Below is a small trained network, with its code and all its weights. Each question gives an input and a target symbol and asks what happens when units are switched off, that is, made to give their printed mean instead of their output.

import numpy as np


def w(rows, s, z=0):
    codes = np.array(rows[::2]) - 128.0
    scale = np.full(codes.shape[1], s)
    scale[-1] = z or s
    return codes * scale


def norm(h):
    return h / np.sqrt((h * h).mean(-1, keepdims=True) + 1e-5)


def f(y):
    return y / 2 * (1 + np.tanh(0.7978845608 * (y + 0.044715 * y**3)))


def softmax(a):
    e = np.exp(a - a.max(-1, keepdims=True))
    return e / e.sum(-1, keepdims=True)


def log_softmax(a):
    a = a - a.max(-1, keepdims=True)
    return a - np.log(np.exp(a).sum(-1, keepdims=True))


def net(x, mask):
    ids = ['ΘΣαβγδζηλξτφω'.index(c) for c in x.split()]
    T = len(ids)
    res = E[ids] + P[:T]
    r = norm(res)
    for j in range(2):
        rows = slice(3 * j, 3 * j + 3)
        q, k, v = (r @ M[0][rows].T for M in (Q, K, V))
        z = softmax(np.where(np.tri(T) > 0, q @ k.T / 3**0.5, -1e9)) @ v
        o = O[0][rows]
        res = res + np.where(mask[j], z, o[:, -1]) @ o[:, :-1]
    y = f(norm(res) @ A[0][:, :-1].T + A[0][:, -1])
    res = res + np.where(mask[2:10], y, B[0][:, -1]) @ B[0][:, :-1]
    return log_softmax(norm(res)[-1] @ U[:, :-1].T + U[:, -1])


Q, K, V, O, A, B = {}, {}, {}, {}, {}, {}
E = w([
[86,195,247,97,84,154,144,115,105,134,137,231],'Θ',
[61,179,181,111,142,193,119,122,214,118,14,174],'Σ',
[146,125,113,157,142,173,151,178,46,103,60,131],'α',
[19,40,126,149,114,103,155,126,92,200,162,115],'β',
[168,161,138,166,112,102,242,111,50,156,178,100],'γ',
[140,132,105,189,119,169,171,99,242,182,58,18],'δ',
[217,126,233,142,94,197,134,73,195,187,69,44],'ζ',
[149,239,121,145,194,141,78,150,106,98,145,91],'η',
[32,201,188,82,138,86,185,106,183,136,210,170],'λ',
[86,23,224,67,88,138,181,136,206,217,81,164],'ξ',
[151,213,171,64,187,93,254,134,172,124,107,185],'τ',
[82,79,193,128,156,194,36,78,145,170,92,41],'φ',
[50,60,62,188,103,119,114,187,128,201,77,133],'ω',
],0.0061)
P = w([
[143,136,95,136,117,94,104,106,102,127,123,148],'0',
[129,104,186,187,183,132,144,188,129,100,138,106],'1',
[101,180,155,94,120,122,137,177,58,167,92,73],'2',
[135,129,105,109,142,254,174,135,126,148,172,117],'3',
[143,107,176,229,180,79,123,133,127,83,123,166],'4',
[66,130,171,105,68,94,151,223,73,85,107,58],'5',
[104,152,114,133,161,171,149,199,89,171,175,93],'6',
],0.007)
Q[0] = w([
[159,116,84,86,54,40,87,55,132,68,101,136],'h0',
[151,125,41,58,118,205,129,94,134,156,167,156],'h0',
[165,91,104,172,172,141,108,58,141,126,145,206],'h0',
[127,128,164,129,80,3,101,122,130,62,78,89],'h1',
[176,107,19,46,66,127,90,37,138,106,143,166],'h1',
[158,98,132,210,178,121,124,89,153,113,134,194],'h1',
],0.0059)
K[0] = w([
[79,114,113,61,135,240,172,216,111,144,153,64],'h0',
[122,57,193,235,215,133,150,165,160,70,155,148],'h0',
[74,166,217,150,132,28,135,198,89,154,55,51],'h0',
[118,180,64,2,85,240,144,160,99,201,140,94],'h1',
[114,122,209,162,161,208,178,246,143,89,135,85],'h1',
[78,198,198,99,83,33,134,197,88,158,48,30],'h1',
],0.0054)
V[0] = w([
[159,47,147,108,131,78,165,116,226,181,96,85],'h0',
[65,191,67,114,171,93,171,145,227,131,141,143],'h0',
[80,91,188,72,117,143,111,136,160,143,84,222],'h0',
[163,155,73,154,146,182,103,183,143,101,8,158],'h1',
[16,71,73,168,110,142,133,153,122,150,143,133],'h1',
[205,76,124,108,72,103,244,161,81,110,89,176],'h1',
],0.017)
O[0] = w([
[119,189,179,197,96,75,51,156,69,44,111,129,87],'h0',
[133,71,142,238,65,152,117,105,189,79,228,164,2],'h0',
[80,103,51,150,152,161,192,65,31,61,80,96,55],'h0',
[178,73,107,192,206,133,143,242,129,121,60,181,46],'h1',
[70,135,176,198,223,130,139,79,147,167,174,80,79],'h1',
[48,139,186,134,111,255,90,121,156,134,30,234,172],'h1',
],0.0084,0.005)
A[0] = w([
[143,154,89,59,45,81,62,76,118,119,138,134,135],'n0',
[59,139,121,129,115,96,96,4,144,144,214,88,65],'n1',
[122,62,78,107,147,172,188,125,91,117,102,114,135],'n2',
[213,49,101,80,116,90,139,158,166,174,166,129,17],'n3',
[157,119,143,155,139,76,61,190,189,133,190,165,135],'n4',
[168,84,71,93,26,90,84,142,96,112,111,189,189],'n5',
[81,130,181,205,225,115,103,101,147,176,158,109,4],'n6',
[101,139,177,58,83,158,73,121,184,172,115,184,30],'n7',
],0.011,0.0024)
B[0] = w([
[50,112,54,130,37,52,142,180,126,154,160,146,185],'n0',
[184,111,141,145,169,86,94,140,169,153,1,198,249],'n1',
[197,182,202,145,55,106,150,134,121,159,149,112,172],'n2',
[61,124,93,163,167,208,23,69,47,93,123,149,178],'n3',
[181,221,155,147,118,154,151,74,87,153,145,146,168],'n4',
[142,130,91,35,155,151,112,115,250,30,123,90,205],'n5',
[104,145,56,57,72,161,143,180,173,80,159,104,198],'n6',
[115,66,154,161,137,94,154,155,23,121,205,92,201],'n7',
],0.0098,0.011)
U = w([
[160,129,94,50,69,173,242,49,109,149,91,93,98],'Θ',
[199,32,95,226,148,127,203,174,83,54,101,106,56],'Σ',
[154,90,167,119,221,180,147,198,148,202,30,196,167],'α',
[64,208,172,108,201,95,78,39,232,158,84,76,40],'β',
[60,135,222,72,55,137,95,156,112,203,195,156,161],'γ',
[210,206,226,230,127,96,65,180,136,96,174,138,114],'δ',
[132,175,95,32,111,71,57,228,124,65,56,123,168],'ζ',
[212,93,39,72,177,188,46,111,146,161,215,156,149],'η',
[131,66,91,185,58,39,121,45,197,143,157,159,254],'λ',
[54,167,154,196,140,163,84,65,19,61,48,116,135],'ξ',
[107,62,133,131,65,221,95,130,217,1,126,196,25],'τ',
[147,122,101,94,200,3,127,118,62,122,183,19,176],'φ',
[53,155,98,176,210,182,168,206,206,100,188,58,73],'ω',
],0.0056,0.00071)

Each question gives the input, a string of symbols that net reads in full, and the target symbol t.
The units are the heads (3 rows each of Q, K, V and O) and the neurons (one row each of A and B). Each row of codes is followed by its name. A weight is (code - 128) times the scale printed after its matrix; where a second scale follows, it is the last column's (O, A, B and U).
mask holds one flag per unit, heads first, then neurons. A switched-off unit (its flag False) gives its mean, the last column of its rows in O or B, instead of its output. The means were averaged over made-up inputs and are rounded, as every weight is.
A unit's drop is (log p(t) with every unit on - log p(t) with that unit switched off) / (log p(t) with every unit on - log p(t) with every unit switched off).
The circuit of an input: a set's keep is (log p(t) with only the set's units on - log p(t) with every unit switched off) / (log p(t) with every unit on - log p(t) with every unit switched off). Starting from all 10 units, units are removed one at a time, each time the one whose removal leaves the highest keep (on an exact tie, the one counted first), for as long as the keep stays at least 0.8.
circuit, biggest first: the units of the circuit, biggest drop first
k most important neurons: the k neurons with the biggest drops, biggest first
heads that matter: for each layer, one digit per head in row order, 1 if its drop is at least 0.15 and else 0, layers parted by /
input ξ Θ Θ, target ξ: circuit, biggest first : h0
input δ α η, target δ: heads that matter : 10
input γ φ δ ω ξ, target γ: heads that matter : 11
input Σ η ξ η λ ω ω, target λ: circuit, biggest first : h0, h1
input Θ Θ δ δ, target Θ: circuit, biggest first : h0, n2
input ξ ζ γ δ ζ, target γ: heads that matter : 01
input η γ Θ Σ, target η: circuit, biggest first : h0, n3
input Θ δ φ η ξ Θ τ, target Θ: circuit, biggest first : h0, n2
input ξ η γ ω τ γ, target ω: heads that matter : 01
input β δ ω ζ γ Θ ω, target γ: heads that matter : 10
input α γ η, target α: heads that matter : 01
input γ δ β, target γ: heads that matter : 11
input φ ω ξ, target φ: heads that matter : 01
input γ ζ ζ τ ω γ ξ, target γ: 3 most important neurons : n7, n5, n1
input τ η λ, target τ: heads that matter : 11
input φ γ η, target φ: heads that matter : 01
input η τ ξ ζ δ, target ξ: circuit, biggest first : n3, h1
input α ζ γ, target α: heads that matter : 01
input ω ζ ω τ φ, target ω: circuit, biggest first : h1, n6
input α φ ζ, target α: circuit, biggest first : h1
input β ω η β ζ, target β: circuit, biggest first : h1, n7
input ω ξ ω α τ γ ω, target τ: circuit, biggest first : h0
